Below are the code and all the weights of a small trained network. Each question names an input and a class and asks about switching units off, where a switched-off unit gives its printed mean instead of its output.

import numpy as np


def w(rows, s, z=0):
    codes = np.array(rows[::2]) - 128.0
    scale = np.full(codes.shape[1], s)
    scale[-1] = z or s
    return codes * scale


def f(y):
    return y / 2 * (1 + np.tanh(0.7978845608 * (y + 0.044715 * y**3)))


def log_softmax(a):
    a = a - a.max(-1, keepdims=True)
    return a - np.log(np.exp(a).sum(-1, keepdims=True))


def net(x, mask):
    res = np.array(x, float).reshape(1, 7) / 4 @ E
    y = f(res @ A[0][:, :-1].T + A[0][:, -1])
    res = res + np.where(mask, y, B[0][:, -1]) @ B[0][:, :-1]
    return log_softmax(res[-1] @ U[:, :-1].T + U[:, -1])


A, B = {}, {}
E = w([
[134,135,117,135,127,125,128,146,132,126,131],'x0',
[69,252,231,171,108,189,98,152,193,123,144],'x1',
[96,88,72,195,170,148,185,67,156,29,188],'x2',
[143,155,105,130,120,128,124,138,127,112,127],'x3',
[163,152,127,173,182,44,60,65,161,172,140],'x4',
[128,95,142,134,122,151,106,118,122,128,141],'x5',
[149,128,138,128,135,122,153,137,150,138,120],'x6',
],0.015)
A[0] = w([
[223,169,137,213,215,27,29,41,146,157,152,171],'neuron 1',
[143,85,105,159,141,73,129,104,143,130,137,136],'neuron 2',
[130,41,40,162,183,144,240,55,112,70,125,159],'neuron 3',
[88,93,146,53,103,190,194,200,115,64,99,246],'neuron 4',
[62,196,201,188,134,199,124,102,238,50,209,68],'neuron 5',
[171,53,67,95,144,94,111,152,44,154,84,202],'neuron 6',
[34,148,172,110,2,168,199,167,87,117,112,180],'neuron 7',
[108,116,105,55,76,196,141,175,180,119,125,174],'neuron 8',
[102,144,171,161,177,153,162,155,123,70,186,139],'neuron 9',
[65,122,99,184,220,168,139,102,195,30,155,122],'neuron 10',
[106,191,173,168,147,121,102,121,151,169,145,146],'neuron 11',
[201,103,117,44,150,132,66,177,65,181,108,182],'neuron 12',
[195,104,156,29,90,72,71,174,36,197,74,204],'neuron 13',
[161,58,91,59,117,165,200,107,67,87,119,173],'neuron 14',
[131,178,170,79,98,127,55,150,164,195,120,153],'neuron 15',
[136,143,167,87,81,151,139,147,65,181,120,172],'neuron 16',
[123,204,215,127,93,176,59,170,163,157,64,142],'neuron 17',
],0.0093,0.011)
B[0] = w([
[109,25,68,78,189,129,134,72,234,215,185,251],'neuron 1',
[130,104,99,94,149,107,117,95,165,128,186,169],'neuron 2',
[97,101,86,106,83,139,159,124,124,30,170,244],'neuron 3',
[217,206,84,179,29,137,180,251,88,67,129,237],'neuron 4',
[181,249,254,125,179,74,163,65,149,174,74,230],'neuron 5',
[174,140,127,110,145,2,203,94,145,123,120,237],'neuron 6',
[153,139,156,192,82,190,152,161,101,102,71,219],'neuron 7',
[180,136,153,169,95,125,127,157,105,120,60,188],'neuron 8',
[155,193,115,136,126,99,163,133,95,123,116,172],'neuron 9',
[183,122,108,137,135,66,233,41,154,129,111,207],'neuron 10',
[111,179,187,127,150,137,65,119,139,181,144,192],'neuron 11',
[167,201,186,142,161,65,149,82,175,176,66,215],'neuron 12',
[145,233,250,151,149,60,151,101,171,178,110,253],'neuron 13',
[150,125,106,132,84,97,181,132,59,60,155,222],'neuron 14',
[72,84,230,125,143,187,61,171,119,146,174,206],'neuron 15',
[152,94,216,185,90,156,137,194,133,184,70,191],'neuron 16',
[63,94,154,151,106,219,54,190,156,149,180,232],'neuron 17',
],0.0096,0.024)
U = w([
[158,186,149,153,90,82,165,136,114,121,52,233],'0',
[151,158,146,106,184,76,122,69,144,176,133,209],'1',
[143,130,58,121,77,115,153,156,71,72,179,95],'2',
[110,51,37,107,124,92,131,86,146,115,142,2],'3',
[129,132,138,158,97,202,72,209,92,137,78,76],'4',
[51,124,140,123,129,154,11,134,148,159,176,58],'5',
],0.012,0.002)

Each question gives the input, the list of numbers given to net, and the class t.
The units are the neurons (one row each of A and B). Each row of codes is followed by its name. A weight is (code - 128) times the scale printed after its matrix; where a second scale follows, it is the last column's (A, B and U).
mask holds one flag per neuron, in row order. A switched-off neuron (its flag False) gives its mean, the last column of its row in B, instead of its output. The means were averaged over made-up inputs and are rounded, as every weight is.
A unit's drop is (log p(t) with every unit on - log p(t) with that unit switched off) / (log p(t) with every unit on - log p(t) with every unit switched off).
The circuit of an input: a set's keep is (log p(t) with only the set's units on - log p(t) with every unit switched off) / (log p(t) with every unit on - log p(t) with every unit switched off). Starting from the 12 units with the biggest drops (on a tie, the unit counted first), units are removed one at a time, each time the one whose removal leaves the highest keep (on an exact tie, the one counted first), for as long as the keep stays at least 0.8.
units of the circuit, in order: the units of the circuit, biggest drop first
most important unit: the unit with the biggest drop
k most important neurons: the k neurons with the biggest drops, biggest first
drop of u: that unit's drop, to one decimal
input [1,-5,1,4,-2,-5,-1], class 2: units of the circuit, in order => (neuron 5; neuron 3)
input [-2,7,0,-4,-6,-4,6], class 4: units of the circuit, in order => (neuron 17; neuron 6)
input [-2,0,7,-8,8,-4,0], class 3: most important unit => neuron 13
input [-4,0,1,-5,1,8,-5], class 3: 2 most important neurons => (neuron 13; neuron 5)
input [-3,-5,-3,-5,1,6,4], class 1: 2 most important neurons => (neuron 4; neuron 7)
input [-7,7,0,1,5,7,-1], class 5: 2 most important neurons => (neuron 17; neuron 6)
input [4,7,-6,1,0,-1,-6], class 4: 2 most important neurons => (neuron 1; neuron 7)
input [6,1,0,-1,-5,8,-5], class 4: 2 most important neurons => (neuron 6; neuron 13)
input [-2,8,0,-2,8,-8,-5], class 5: 3 most important neurons => (neuron 17; neuron 15; neuron 6)
input [8,3,-8,0,0,6,1], class 4: 2 most important neurons => (neuron 1; neuron 16)
input [4,-2,8,-5,-4,1,3], class 2: drop of neuron 15 => 0.0
input [-8,1,-3,8,-7,-5,-7], class 4: drop of neuron 6 => 0.1
input [-1,2,8,-8,3,3,5], class 1: drop of neuron 5 => 1.8
input [-8,2,6,-8,3,5,8], class 1: most important unit => neuron 5
